Below are the code and all the weights of a small trained network. Each question names an input and a class and asks about switching units off, where a switched-off unit gives its printed mean instead of its output.

import numpy as np


def w(rows, s, z=0):
    codes = np.array(rows[::2]) - 128.0
    scale = np.full(codes.shape[1], s)
    scale[-1] = z or s
    return codes * scale


def norm(h):
    return h / np.sqrt((h * h).mean(-1, keepdims=True) + 1e-5)


def f(y):
    return np.maximum(y, 0)


def log_softmax(a):
    a = a - a.max(-1, keepdims=True)
    return a - np.log(np.exp(a).sum(-1, keepdims=True))


def net(x, mask):
    res = np.array(x, float).reshape(1, 4) / 4 @ E
    u = 0
    for l in range(2):
        y = f(norm(res) @ A[l][:, :-1].T + A[l][:, -1])
        res = res + np.where(mask[u : u + 4], y, B[l][:, -1]) @ B[l][:, :-1]
        u += 4
    return log_softmax(norm(res)[-1] @ U[:, :-1].T + U[:, -1])


A, B = {}, {}
E = w([
[171,113,173,66,27,142,1],'x0',
[116,131,118,96,153,132,120],'x1',
[40,83,102,153,101,139,112],'x2',
[100,109,171,113,110,14,175],'x3',
],0.0099)
A[0] = w([
[103,187,100,148,146,109,158,61],'0.n1',
[49,60,94,162,99,170,127,9],'0.n2',
[164,168,68,198,162,250,102,6],'0.n3',
[211,227,149,111,148,133,155,2],'0.n4',
],0.012,0.0076)
B[0] = w([
[160,108,181,138,120,142,91,174],'0.n1',
[152,217,53,124,161,62,89,195],'0.n2',
[72,127,129,49,113,185,206,253],'0.n3',
[81,250,59,168,116,63,112,176],'0.n4',
],0.016,0.0065)
A[1] = w([
[109,133,108,188,209,152,233,88],'1.n1',
[94,146,218,81,148,183,106,222],'1.n2',
[52,156,92,126,141,112,77,75],'1.n3',
[100,119,177,122,126,3,187,2],'1.n4',
],0.012,0.0045)
B[1] = w([
[201,79,227,165,63,81,2,255],'1.n1',
[138,28,122,197,181,112,154,229],'1.n2',
[157,167,122,151,143,33,209,206],'1.n3',
[76,145,28,63,149,251,194,227],'1.n4',
],0.011,0.0077)
U = w([
[99,94,95,57,149,237,252,146],'0',
[131,247,77,146,156,40,94,237],'1',
[180,47,233,173,159,128,29,1],'2',
],0.014,0.0016)

Each question gives the input, the list of numbers given to net, and the class t.
The units are the neurons (one row each of A and B). Each row of codes is followed by its name. A weight is (code - 128) times the scale printed after its matrix; where a second scale follows, it is the last column's (A, B and U).
mask holds one flag per neuron, layer by layer. A switched-off neuron (its flag False) gives its mean, the last column of its row in B, instead of its output. The means were averaged over made-up inputs and are rounded, as every weight is.
A unit's drop is (log p(t) with every unit on - log p(t) with that unit switched off) / (log p(t) with every unit on - log p(t) with every unit switched off).
The circuit of an input: a set's keep is (log p(t) with only the set's units on - log p(t) with every unit switched off) / (log p(t) with every unit on - log p(t) with every unit switched off). Starting from all 8 units, units are removed one at a time, each time the one whose removal leaves the highest keep (on an exact tie, the one counted first), for as long as the keep stays at least 0.8.
circuit, biggest first: the units of the circuit, biggest drop first
top k neurons: the k neurons with the biggest drops, biggest first
top k neurons in layer l: the k neurons of layer l with the biggest drops, biggest first
drop when u is switched off: that unit's drop, to one decimal
input [-7,8,-1,-5], class 2: circuit, biggest first	(1.n1)
input [7,6,-4,7], class 0: top 3 neurons	(1.n1; 1.n4; 0.n1)
input [2,-8,-8,-8], class 0: top 2 neurons	(0.n3; 0.n2)
input [-8,-5,6,-1], class 2: top 2 neurons	(1.n1; 0.n4)
input [5,3,-4,-5], class 0: top 2 neurons	(1.n1; 0.n3)
input [6,-2,-2,8], class 0: top 2 neurons in layer 1	(1.n4; 1.n1)
input [7,1,-8,-5], class 1: top 2 neurons	(0.n4; 1.n1)
input [5,-5,-6,7], class 0: top 2 neurons	(1.n4; 0.n2)
input [-6,-4,-6,6], class 0: top 3 neurons	(1.n4; 0.n2; 1.n3)
input [-2,-3,-3,3], class 0: top 2 neurons	(1.n4; 0.n2)
input [-7,-2,7,3], class 1: top 2 neurons in layer 0	(0.n2; 0.n3)
input [-6,5,-5,-1], class 2: top 3 neurons	(1.n1; 0.n2; 0.n1)
input [0,-2,7,8], class 0: top 2 neurons	(1.n4; 0.n4)
input [-2,-4,-2,6], class 0: circuit, biggest first	(1.n4)
input [7,0,6,7], class 0: top 3 neurons in layer 0	(0.n1; 0.n2; 0.n4)
input [5,-8,5,0], class 1: top 2 neurons	(1.n1; 0.n2)
input [8,-4,-8,1], class 1: top 2 neurons in layer 1	(1.n1; 1.n2)
input [-4,-5,8,-5], class 1: drop when 0.n2 is switched off	2.0
input [-6,0,-1,4], class 2: drop when 1.n1 is switched off	1.7
input [-6,-6,4,-2], class 2: drop when 1.n1 is switched off	0.9
input [-2,5,-1,6], class 0: top neuron in layer 1	(1.n4)
